Below are the code and all the weights of a small trained network. Each question names an input and a target symbol and asks about switching units off, where a switched-off unit gives its printed mean instead of its output.

import numpy as np


def w(rows, s, z=0):
    codes = np.array(rows[::2]) - 128.0
    scale = np.full(codes.shape[1], s)
    scale[-1] = z or s
    return codes * scale


def norm(h):
    return h / np.sqrt((h * h).mean(-1, keepdims=True) + 1e-5)


def f(y):
    return y / 2 * (1 + np.tanh(0.7978845608 * (y + 0.044715 * y**3)))


def softmax(a):
    e = np.exp(a - a.max(-1, keepdims=True))
    return e / e.sum(-1, keepdims=True)


def log_softmax(a):
    a = a - a.max(-1, keepdims=True)
    return a - np.log(np.exp(a).sum(-1, keepdims=True))


def net(x, mask):
    ids = ['ΔΘΞΠΦαβγεζμσψω'.index(c) for c in x.split()]
    T = len(ids)
    res = E[ids] + P[:T]
    u = 0
    for l in range(2):
        q, k, v = (norm(res) @ M[l].T for M in (Q, K, V))
        z = softmax(np.where(np.tri(T) > 0, q @ k.T / 3**0.5, -1e9)) @ v
        res = res + np.where(mask[u], z, O[l][:, -1]) @ O[l][:, :-1]
        u += 1
        y = f(norm(res) @ A[l][:, :-1].T + A[l][:, -1])
        res = res + np.where(mask[u : u + 16], y, B[l][:, -1]) @ B[l][:, :-1]
        u += 16
    return log_softmax(norm(res)[-1] @ U[:, :-1].T + U[:, -1])


Q, K, V, O, A, B = {}, {}, {}, {}, {}, {}
E = w([
[150,30,2,76,66],'Δ',
[215,11,73,128,169],'Θ',
[163,111,120,107,87],'Ξ',
[162,77,131,139,106],'Π',
[96,108,67,88,98],'Φ',
[148,73,196,199,174],'α',
[121,230,129,164,116],'β',
[130,73,33,83,144],'γ',
[107,78,181,60,170],'ε',
[148,88,134,148,21],'ζ',
[115,87,84,139,13],'μ',
[197,42,88,166,127],'σ',
[86,134,94,209,176],'ψ',
[161,92,133,176,38],'ω',
],0.024)
P = w([
[255,110,42,135,142],'0',
[181,64,26,149,40],'1',
[157,75,45,142,42],'2',
[141,79,62,138,34],'3',
[127,88,74,128,31],'4',
[121,96,88,128,40],'5',
[102,107,97,117,40],'6',
[91,111,115,118,40],'7',
[74,117,119,121,53],'8',
[63,126,141,112,52],'9',
[51,127,150,116,66],'10',
[32,133,163,108,68],'11',
[56,114,147,109,76],'12',
],0.0094)
Q[0] = w([
[173,253,177,144,207],'L0H1',
[172,164,67,158,111],'L0H1',
[85,50,112,156,85],'L0H1',
],0.021)
K[0] = w([
[224,83,38,123,89],'L0H1',
[32,69,108,158,9],'L0H1',
[52,165,198,168,193],'L0H1',
],0.015)
V[0] = w([
[70,238,143,213,111],'L0H1',
[141,97,205,71,104],'L0H1',
[22,1,126,228,146],'L0H1',
],0.0085)
O[0] = w([
[200,103,5,178,105,105],'L0H1',
[134,67,180,95,140,97],'L0H1',
[2,121,96,201,211,255],'L0H1',
],0.0092,0.005)
A[0] = w([
[104,60,169,46,113,73],'L0N1',
[129,198,168,214,98,179],'L0N2',
[111,181,154,156,202,255],'L0N3',
[152,169,200,248,66,18],'L0N4',
[91,92,216,115,143,33],'L0N5',
[127,156,62,55,150,69],'L0N6',
[113,102,46,54,173,16],'L0N7',
[80,221,87,58,79,35],'L0N8',
[72,105,108,117,172,66],'L0N9',
[170,133,110,72,227,153],'L0N10',
[29,63,111,154,138,68],'L0N11',
[210,163,186,174,190,79],'L0N12',
[138,89,87,152,107,65],'L0N13',
[115,188,149,151,49,107],'L0N14',
[87,205,119,123,50,220],'L0N15',
[160,54,177,200,118,110],'L0N16',
],0.016,0.0062)
B[0] = w([
[125,147,55,38,153,195],'L0N1',
[114,145,98,100,50,165],'L0N2',
[203,88,60,137,35,172],'L0N3',
[45,144,136,187,8,149],'L0N4',
[93,128,72,101,115,171],'L0N5',
[127,222,133,131,59,150],'L0N6',
[73,164,172,155,64,172],'L0N7',
[163,212,86,184,205,154],'L0N8',
[64,149,147,115,97,166],'L0N9',
[132,112,214,83,97,135],'L0N10',
[28,94,129,141,139,248],'L0N11',
[145,182,181,202,155,127],'L0N12',
[104,115,95,141,105,180],'L0N13',
[138,32,142,109,138,157],'L0N14',
[201,61,88,112,181,209],'L0N15',
[80,154,194,119,157,178],'L0N16',
],0.013,0.011)
Q[1] = w([
[56,61,49,112,4],'L1H1',
[51,57,45,74,93],'L1H1',
[121,84,124,102,94],'L1H1',
],0.014)
K[1] = w([
[183,199,251,98,95],'L1H1',
[199,171,193,141,92],'L1H1',
[144,186,160,132,133],'L1H1',
],0.015)
V[1] = w([
[182,199,216,145,133],'L1H1',
[151,2,161,107,62],'L1H1',
[144,92,106,251,140],'L1H1',
],0.009)
O[1] = w([
[154,137,251,233,141,139],'L1H1',
[169,25,135,180,188,176],'L1H1',
[74,105,113,188,33,2],'L1H1',
],0.013,0.0052)
A[1] = w([
[157,104,114,78,226,84],'L1N1',
[211,119,130,234,162,61],'L1N2',
[77,248,198,97,200,104],'L1N3',
[226,174,47,191,56,92],'L1N4',
[236,78,93,124,94,112],'L1N5',
[200,135,97,116,153,63],'L1N6',
[24,50,88,85,124,2],'L1N7',
[226,217,183,188,207,166],'L1N8',
[105,219,111,100,93,60],'L1N9',
[109,76,188,138,62,132],'L1N10',
[120,219,94,120,138,106],'L1N11',
[178,158,109,199,109,41],'L1N12',
[39,101,67,159,192,162],'L1N13',
[107,179,105,211,35,35],'L1N14',
[132,66,99,25,98,22],'L1N15',
[99,85,241,63,53,106],'L1N16',
],0.012,0.0095)
B[1] = w([
[204,181,135,167,147,145],'L1N1',
[128,149,194,241,99,133],'L1N2',
[106,207,186,176,188,148],'L1N3',
[171,147,253,125,126,190],'L1N4',
[152,190,175,80,103,183],'L1N5',
[166,146,124,74,107,133],'L1N6',
[8,105,144,115,143,192],'L1N7',
[120,119,40,191,146,134],'L1N8',
[97,66,88,183,137,131],'L1N9',
[81,166,145,98,123,152],'L1N10',
[141,143,64,140,125,131],'L1N11',
[91,83,179,205,60,128],'L1N12',
[139,194,123,135,199,247],'L1N13',
[98,129,121,211,81,141],'L1N14',
[133,116,76,181,97,150],'L1N15',
[180,95,190,33,114,152],'L1N16',
],0.012)
U = w([
[110,146,54,93,62,81],'Δ',
[154,122,170,123,180,148],'Θ',
[169,145,98,84,168,107],'Ξ',
[136,186,160,118,159,167],'Π',
[144,221,111,119,155,173],'Φ',
[84,136,182,172,125,124],'α',
[161,152,123,137,83,254],'β',
[92,249,133,96,73,77],'γ',
[126,148,99,39,136,150],'ε',
[126,68,135,108,94,97],'ζ',
[157,49,96,133,148,101],'μ',
[153,130,170,163,182,145],'σ',
[137,131,41,170,117,123],'ψ',
[99,106,146,146,62,48],'ω',
],0.017,0.0063)

Each question gives the input, a string of symbols that net reads in full, and the target symbol t.
The units are the heads (3 rows each of Q, K, V and O) and the neurons (one row each of A and B). Each row of codes is followed by its name. A weight is (code - 128) times the scale printed after its matrix; where a second scale follows, it is the last column's (O, A, B and U).
mask holds one flag per unit, layer by layer, with each layer's heads first. A switched-off unit (its flag False) gives its mean, the last column of its rows in O or B, instead of its output. The means were averaged over made-up inputs and are rounded, as every weight is.
A unit's drop is (log p(t) with every unit on - log p(t) with that unit switched off) / (log p(t) with every unit on - log p(t) with every unit switched off).
The circuit of an input: a set's keep is (log p(t) with only the set's units on - log p(t) with every unit switched off) / (log p(t) with every unit on - log p(t) with every unit switched off). Starting from the 12 units with the biggest drops (on a tie, the unit counted first), units are removed one at a time, each time the one whose removal leaves the highest keep (on an exact tie, the one counted first), for as long as the keep stays at least 0.8.
circuit, biggest first: the units of the circuit, biggest drop first
top k neurons: the k neurons with the biggest drops, biggest first
k most important neurons of layer l: the k neurons of layer l with the biggest drops, biggest first
input Δ Δ β μ, target β: circuit, biggest first	[L0H1; L1N4]
input Δ α ζ α Δ ζ σ ω ε Π, target ε: top 3 neurons	[L0N1; L0N5; L0N8]
input ω Φ ζ ζ α γ Δ β Π ω Θ, target β: circuit, biggest first	[L0H1; L1N5; L0N1]
input ω α Φ μ γ β ζ Θ σ, target β: circuit, biggest first	[L0H1; L1N5]
input Δ Π ζ Π Δ ω Φ, target Φ: circuit, biggest first	[L0N8]
input Φ μ Φ Φ α γ γ σ, target α: top 2 neurons	[L0N11; L0N8]
input σ ε Π β β Φ σ Δ ε ε α ψ Φ, target α: top 3 neurons	[L0N11; L0N1; L0N12]
input ψ Δ ε Φ σ, target ε: circuit, biggest first	[L0H1; L0N1]
input Φ Π Δ μ ε Θ γ Φ σ ε ζ, target ε: top 2 neurons	[L0N1; L1N16]
input Φ Ξ ζ ε Φ ζ Φ Δ μ, target ε: 2 most important neurons of layer 0	[L0N1; L0N15]
input Δ Δ Θ Φ ζ, target ζ: top 2 neurons	[L0N4; L0N14]
input γ Δ Ξ γ ψ ε Δ Φ Π ε β Φ, target β: circuit, biggest first	[L0H1; L0N11; L0N1; L1N4]
input Δ σ Φ, target Φ: circuit, biggest first	[L0H1; L0N8]
input γ Δ σ ζ, target ζ: circuit, biggest first	[L0N14]
input ζ β ω β Φ Φ ω Φ Φ, target β: 4 most important neurons of layer 0	[L0N11; L0N1; L0N6; L0N5]
input Φ Δ ω ζ ψ ε μ ε γ α, target γ: top 2 neurons	[L0N8; L0N3]
input Δ Φ Θ Θ β Δ α β γ β Φ ζ Ξ, target β: 2 most important neurons of layer 0	[L0N11; L0N1]
input Φ Θ Δ β ω Θ α Φ Δ ε γ, target γ: 2 most important neurons of layer 0	[L0N6; L0N8]
input ω ψ Δ γ β β Δ, target β: 2 most important neurons of layer 0	[L0N11; L0N1]
input Δ Φ β Δ ω Ξ Δ σ Δ ζ, target β: circuit, biggest first	[L0H1]
input ζ γ σ, target σ: top 2 neurons	[L0N16; L0N11]
input Ξ Φ Φ ε Φ Φ Δ ψ Δ, target ψ: top 2 neurons	[L0N16; L1N4]
